Below are the code and all the weights of a small trained network. Each question names an input and a target symbol and asks about switching units off, where a switched-off unit gives its printed mean instead of its output.

import numpy as np


def w(rows, s, z=0):
    codes = np.array(rows[::2]) - 128.0
    scale = np.full(codes.shape[1], s)
    scale[-1] = z or s
    return codes * scale


def norm(h):
    return h / np.sqrt((h * h).mean(-1, keepdims=True) + 1e-5)


def f(y):
    return y / 2 * (1 + np.tanh(0.7978845608 * (y + 0.044715 * y**3)))


def softmax(a):
    e = np.exp(a - a.max(-1, keepdims=True))
    return e / e.sum(-1, keepdims=True)


def log_softmax(a):
    a = a - a.max(-1, keepdims=True)
    return a - np.log(np.exp(a).sum(-1, keepdims=True))


def net(x, mask):
    ids = ['ΞΣΦΩβεζηθλμπτψ'.index(c) for c in x.split()]
    T = len(ids)
    res = E[ids] + P[:T]
    u = 0
    for l in range(2):
        r = norm(res)
        for j in range(2):
            rows = slice(3 * j, 3 * j + 3)
            q, k, v = (r @ M[l][rows].T for M in (Q, K, V))
            z = softmax(np.where(np.tri(T) > 0, q @ k.T / 3**0.5, -1e9)) @ v
            o = O[l][rows]
            res = res + np.where(mask[u + j], z, o[:, -1]) @ o[:, :-1]
        u += 2
        y = f(norm(res) @ A[l][:, :-1].T + A[l][:, -1])
        res = res + np.where(mask[u : u + 12], y, B[l][:, -1]) @ B[l][:, :-1]
        u += 12
    return log_softmax(norm(res)[-1] @ U[:, :-1].T + U[:, -1])


Q, K, V, O, A, B = {}, {}, {}, {}, {}, {}
E = w([
[76,125,218],'Ξ',
[132,102,72],'Σ',
[132,207,98],'Φ',
[179,59,113],'Ω',
[50,168,5],'β',
[135,208,98],'ε',
[110,81,107],'ζ',
[198,165,198],'η',
[153,31,49],'θ',
[167,61,113],'λ',
[219,37,118],'μ',
[168,165,138],'π',
[115,83,104],'τ',
[169,60,117],'ψ',
],0.016)
P = w([
[160,150,38],'0',
[99,99,126],'1',
[155,93,250],'2',
[180,129,5],'3',
[97,112,128],'4',
[41,167,171],'5',
],0.011)
Q[0] = w([
[96,51,129],'L0H0',
[128,152,130],'L0H0',
[217,157,80],'L0H0',
[147,203,122],'L0H1',
[126,149,253],'L0H1',
[99,78,124],'L0H1',
],0.013)
K[0] = w([
[79,126,102],'L0H0',
[88,73,207],'L0H0',
[130,159,45],'L0H0',
[221,193,45],'L0H1',
[124,171,252],'L0H1',
[75,51,132],'L0H1',
],0.012)
V[0] = w([
[163,177,104],'L0H0',
[193,222,146],'L0H0',
[38,24,145],'L0H0',
[229,255,108],'L0H1',
[133,74,87],'L0H1',
[75,153,176],'L0H1',
],0.0059)
O[0] = w([
[137,137,125,149],'L0H0',
[8,215,165,55],'L0H0',
[49,215,128,134],'L0H0',
[29,153,63,22],'L0H1',
[70,253,27,252],'L0H1',
[65,165,137,14],'L0H1',
],0.0042,0.0015)
A[0] = w([
[190,149,43,113],'L0N0',
[200,178,47,237],'L0N1',
[123,154,161,125],'L0N2',
[110,105,227,178],'L0N3',
[65,233,95,250],'L0N4',
[81,167,26,151],'L0N5',
[143,148,44,15],'L0N6',
[58,156,152,118],'L0N7',
[111,4,27,132],'L0N8',
[131,107,186,104],'L0N9',
[95,135,188,58],'L0N10',
[77,23,85,254],'L0N11',
],0.012,0.0034)
B[0] = w([
[94,72,81,195],'L0N0',
[18,2,24,220],'L0N1',
[165,52,112,131],'L0N2',
[177,146,74,182],'L0N3',
[217,95,224,200],'L0N4',
[188,69,194,208],'L0N5',
[185,166,74,164],'L0N6',
[179,86,85,143],'L0N7',
[122,101,194,254],'L0N8',
[136,136,80,146],'L0N9',
[130,76,76,136],'L0N10',
[132,181,207,233],'L0N11',
],0.0083,0.0089)
Q[1] = w([
[178,126,186],'L1H0',
[122,142,41],'L1H0',
[191,141,82],'L1H0',
[251,190,241],'L1H1',
[16,164,77],'L1H1',
[91,174,173],'L1H1',
],0.012)
K[1] = w([
[118,137,34],'L1H0',
[186,72,175],'L1H0',
[189,143,89],'L1H0',
[109,195,7],'L1H1',
[217,191,225],'L1H1',
[188,141,90],'L1H1',
],0.011)
V[1] = w([
[120,97,191],'L1H0',
[99,136,7],'L1H0',
[93,170,141],'L1H0',
[187,112,157],'L1H1',
[199,189,80],'L1H1',
[144,142,130],'L1H1',
],0.018)
O[1] = w([
[54,94,164,154],'L1H0',
[254,125,80,186],'L1H0',
[146,197,168,8],'L1H0',
[94,53,78,135],'L1H1',
[197,70,102,1],'L1H1',
[140,106,128,86],'L1H1',
],0.0085,0.0089)
A[1] = w([
[102,117,243,100],'L1N0',
[95,152,181,81],'L1N1',
[65,94,127,160],'L1N2',
[59,108,2,166],'L1N3',
[48,134,150,43],'L1N4',
[148,150,155,144],'L1N5',
[125,93,169,79],'L1N6',
[173,137,184,154],'L1N7',
[141,155,120,103],'L1N8',
[134,176,67,91],'L1N9',
[82,182,123,97],'L1N10',
[138,161,100,4],'L1N11',
],0.015,0.0037)
B[1] = w([
[130,215,152,234],'L1N0',
[167,195,110,144],'L1N1',
[157,123,94,206],'L1N2',
[160,187,1,255],'L1N3',
[120,89,105,154],'L1N4',
[60,140,149,151],'L1N5',
[117,134,183,173],'L1N6',
[75,118,137,220],'L1N7',
[125,113,129,116],'L1N8',
[221,136,191,123],'L1N9',
[167,128,95,116],'L1N10',
[182,112,177,109],'L1N11',
],0.013,0.0064)
U = w([
[161,92,33,255],'Ξ',
[54,89,104,200],'Σ',
[152,49,148,60],'Φ',
[109,126,157,92],'Ω',
[105,62,176,77],'β',
[154,63,146,55],'ε',
[106,211,146,233],'ζ',
[254,171,139,121],'η',
[67,97,146,52],'θ',
[95,146,168,159],'λ',
[96,77,164,55],'μ',
[178,90,164,69],'π',
[108,181,134,148],'τ',
[111,141,148,108],'ψ',
],0.018,0.0051)

Each question gives the input, a string of symbols that net reads in full, and the target symbol t.
The units are the heads (3 rows each of Q, K, V and O) and the neurons (one row each of A and B). Each row of codes is followed by its name. A weight is (code - 128) times the scale printed after its matrix; where a second scale follows, it is the last column's (O, A, B and U).
mask holds one flag per unit, layer by layer, with each layer's heads first. A switched-off unit (its flag False) gives its mean, the last column of its rows in O or B, instead of its output. The means were averaged over made-up inputs and are rounded, as every weight is.
A unit's drop is (log p(t) with every unit on - log p(t) with that unit switched off) / (log p(t) with every unit on - log p(t) with every unit switched off).
The circuit of an input: a set's keep is (log p(t) with only the set's units on - log p(t) with every unit switched off) / (log p(t) with every unit on - log p(t) with every unit switched off). Starting from the 12 units with the biggest drops (on a tie, the unit counted first), units are removed one at a time, each time the one whose removal leaves the highest keep (on an exact tie, the one counted first), for as long as the keep stays at least 0.8.
circuit, biggest first: the units of the circuit, biggest drop first
top k neurons in layer l: the k neurons of layer l with the biggest drops, biggest first
heads that matter: for each layer, one digit per head in row order, 1 if its drop is at least 0.15 and else 0, layers parted by /
input Ξ β ε, target Ξ: circuit, biggest first	L0N11
input ε Σ θ η Σ ζ, target η: top 2 neurons in layer 0	L0N1, L0N8
input η ζ β ζ Ξ, target Ξ: circuit, biggest first	L0N3, L0N7
input ζ ζ Σ, target ζ: heads that matter	00 / 00
input Ξ λ ζ η Ω Σ, target η: heads that matter	00 / 10
input η η η τ Ξ, target Ξ: heads that matter	01 / 00
input τ π Φ τ ζ, target ζ: circuit, biggest first	L0N1, L1N0
input λ η η η η η, target η: circuit, biggest first	L1H0, L0N1, L0N4
input β β Φ η π τ, target η: heads that matter	00 / 10
input ζ ζ π, target ζ: top 3 neurons in layer 0	L0N1, L0N0, L0N8
input λ ζ Ξ λ, target Σ: circuit, biggest first	L1H0, L0N1
input τ β η ζ Ω β, target ζ: heads that matter	00 / 01
input ζ λ ζ, target ζ: top 3 neurons in layer 0	L0N1, L0N8, L0N5
input Ξ ζ π, target Ξ: top 2 neurons in layer 0	L0N11, L0N8
input ζ τ μ, target ζ: heads that matter	00 / 11
input η Ω Ω, target η: circuit, biggest first	L0N1
input ζ Φ λ ζ η θ, target ζ: circuit, biggest first	L1N0, L0N11
input Ξ θ τ Ξ ζ η, target Ξ: heads that matter	01 / 01
input η η Ω, target η: top 3 neurons in layer 0	L0N8, L0N11, L0N5
input τ η λ η λ λ, target η: circuit, biggest first	L0N1
input ζ ζ λ η μ μ, target η: heads that matter	00 / 11
input τ π β η Ω ε, target η: top 2 neurons in layer 0	L0N8, L0N1
input β τ Ω η Φ ψ, target η: heads that matter	01 / 10
input η ζ ζ, target η: top 4 neurons in layer 0	L0N1, L0N5, L0N8, L0N11
